Below is a small trained network, with its code and all its weights. Each question gives an input and a class and asks what happens when units are switched off, that is, made to give their printed mean instead of their output.

import numpy as np


def w(rows, s, z=0):
    codes = np.array(rows[::2]) - 128.0
    scale = np.full(codes.shape[1], s)
    scale[-1] = z or s
    return codes * scale


def norm(h):
    return h / np.sqrt((h * h).mean(-1, keepdims=True) + 1e-5)


def f(y):
    return y / 2 * (1 + np.tanh(0.7978845608 * (y + 0.044715 * y**3)))


def log_softmax(a):
    a = a - a.max(-1, keepdims=True)
    return a - np.log(np.exp(a).sum(-1, keepdims=True))


def net(x, mask):
    res = np.array(x, float).reshape(1, 7) / 4 @ E
    u = 0
    for l in range(2):
        y = f(norm(res) @ A[l][:, :-1].T + A[l][:, -1])
        res = res + np.where(mask[u : u + 5], y, B[l][:, -1]) @ B[l][:, :-1]
        u += 5
    return log_softmax(norm(res)[-1] @ U[:, :-1].T + U[:, -1])


A, B = {}, {}
E = w([
[137,131,140,130,138,124,119,134,148,115,114,130],'x0',
[223,167,195,166,161,104,138,113,84,48,254,249],'x1',
[144,137,110,122,91,130,164,140,161,126,125,128],'x2',
[147,97,119,149,124,153,123,141,155,133,145,125],'x3',
[209,181,20,206,142,96,67,47,131,162,104,99],'x4',
[132,147,143,123,139,108,107,148,111,127,137,103],'x5',
[145,154,116,54,207,224,162,171,117,210,49,117],'x6',
],0.0064)
A[0] = w([
[214,142,92,186,174,87,143,168,75,176,158,200,35],'0.n1',
[116,139,215,160,119,211,228,199,56,28,162,156,17],'0.n2',
[219,206,148,65,166,214,115,149,149,192,154,230,2],'0.n3',
[3,77,206,120,96,98,158,172,167,129,145,94,248],'0.n4',
[91,145,90,176,47,175,11,60,158,59,98,65,33],'0.n5',
],0.0053,0.0015)
B[0] = w([
[144,151,108,106,100,86,112,101,137,137,82,180,200],'0.n1',
[184,128,181,113,129,141,113,131,96,105,144,63,237],'0.n2',
[134,178,128,134,159,125,72,169,98,93,150,188,217],'0.n3',
[130,106,100,152,140,114,108,192,107,162,84,252,254],'0.n4',
[71,186,119,91,73,149,140,141,120,51,129,98,199],'0.n5',
],0.012,0.0049)
A[1] = w([
[184,77,222,125,106,75,139,93,124,75,156,123,77],'1.n1',
[131,148,144,126,103,59,90,72,163,126,188,124,68],'1.n2',
[82,77,111,115,3,94,108,153,138,101,132,130,91],'1.n3',
[133,132,141,71,194,193,135,164,98,169,121,97,248],'1.n4',
[200,86,114,181,96,23,152,123,125,67,136,144,73],'1.n5',
],0.0071,0.0016)
B[1] = w([
[101,72,65,152,154,192,192,116,87,124,137,1,230],'1.n1',
[56,114,133,164,111,145,168,53,204,183,180,111,190],'1.n2',
[173,146,162,124,162,48,78,140,69,74,178,127,240],'1.n3',
[131,121,77,96,67,163,156,92,217,163,180,107,236],'1.n4',
[43,72,191,152,203,96,162,125,119,226,42,151,253],'1.n5',
],0.0094,0.0045)
U = w([
[149,124,112,158,132,50,69,191,82,103,79,246,255],'0',
[73,171,107,132,45,56,100,110,133,31,130,65,91],'1',
[90,81,121,64,83,184,170,177,199,190,103,177,82],'2',
[174,165,59,116,106,189,121,83,178,131,52,56,154],'3',
[95,32,189,181,157,151,198,150,60,104,134,66,105],'4',
[79,121,152,204,145,81,179,14,160,152,123,149,87],'5',
[196,144,164,68,134,198,147,159,92,57,191,119,96],'6',
],0.012,0.003)

Each question gives the input, the list of numbers given to net, and the class t.
The units are the neurons (one row each of A and B). Each row of codes is followed by its name. A weight is (code - 128) times the scale printed after its matrix; where a second scale follows, it is the last column's (A, B and U).
mask holds one flag per neuron, layer by layer. A switched-off neuron (its flag False) gives its mean, the last column of its row in B, instead of its output. The means were averaged over made-up inputs and are rounded, as every weight is.
A unit's drop is (log p(t) with every unit on - log p(t) with that unit switched off) / (log p(t) with every unit on - log p(t) with every unit switched off).
The circuit of an input: a set's keep is (log p(t) with only the set's units on - log p(t) with every unit switched off) / (log p(t) with every unit on - log p(t) with every unit switched off). Starting from all 10 units, units are removed one at a time, each time the one whose removal leaves the highest keep (on an exact tie, the one counted first), for as long as the keep stays at least 0.8.
units of the circuit, in order: the units of the circuit, biggest drop first
most important unit: the unit with the biggest drop
k most important neurons: the k neurons with the biggest drops, biggest first
top k neurons in layer l: the k neurons of layer l with the biggest drops, biggest first
drop when u is switched off: that unit's drop, to one decimal
input [-2,0,2,-3,5,3,-1], class 1: most important unit => 0.n5
input [8,3,5,2,-5,-8,2], class 6: 3 most important neurons => [0.n2 0.n3 1.n5]
input [7,0,1,-7,2,3,1], class 3: 3 most important neurons => [0.n4 1.n3 1.n5]
input [-1,2,-1,1,-7,-6,1], class 6: top 2 neurons in layer 0 => [0.n2 0.n4]
input [0,3,3,-2,5,2,-8], class 5: top 2 neurons in layer 1 => [1.n5 1.n2]
input [1,7,3,-4,-2,-1,0], class 4: units of the circuit, in order => [1.n1 1.n5]
input [-2,4,8,-8,-1,-3,-2], class 4: units of the circuit, in order => [1.n1 0.n2]
input [-8,-6,6,-2,5,-2,0], class 1: units of the circuit, in order => [0.n5 1.n3]
input [0,-2,-8,-5,4,-2,-5], class 1: 2 most important neurons => [0.n5 0.n4]
input [-7,1,-4,2,8,-8,7], class 0: top 4 neurons in layer 0 => [0.n3 0.n1 0.n2 0.n5]
input [-3,-6,3,8,1,-2,-3], class 1: 2 most important neurons => [0.n5 1.n5]
input [-4,8,7,8,4,4,0], class 5: units of the circuit, in order => [0.n4 1.n5]
input [8,1,-8,-4,5,-8,-8], class 5: 2 most important neurons => [1.n2 1.n5]
input [6,3,8,5,2,-8,8], class 0: 3 most important neurons => [0.n3 1.n1 0.n2]
input [-8,1,-8,2,-4,-1,3], class 6: units of the circuit, in order => [1.n5]
input [0,3,4,0,-4,-5,-1], class 4: 2 most important neurons => [0.n2 1.n1]
input [2,3,-5,-4,-8,-6,5], class 6: 2 most important neurons => [0.n2 1.n5]
input [0,4,0,0,1,3,-3], class 5: 2 most important neurons => [1.n2 0.n1]
input [-1,5,-7,1,1,0,-2], class 5: 2 most important neurons => [0.n1 1.n2]
input [-8,1,-3,-7,3,-4,-8], class 5: units of the circuit, in order => [1.n2]
input [6,6,1,6,1,1,-4], class 5: 2 most important neurons => [1.n2 0.n1]
input [0,2,-6,-8,6,1,-1], class 5: 2 most important neurons => [0.n4 1.n2]
input [7,8,-7,-3,-5,-5,-1], class 4: drop when 1.n1 is switched off => 0.5
input [1,4,4,-1,0,-8,-5], class 4: drop when 1.n2 is switched off => -0.1
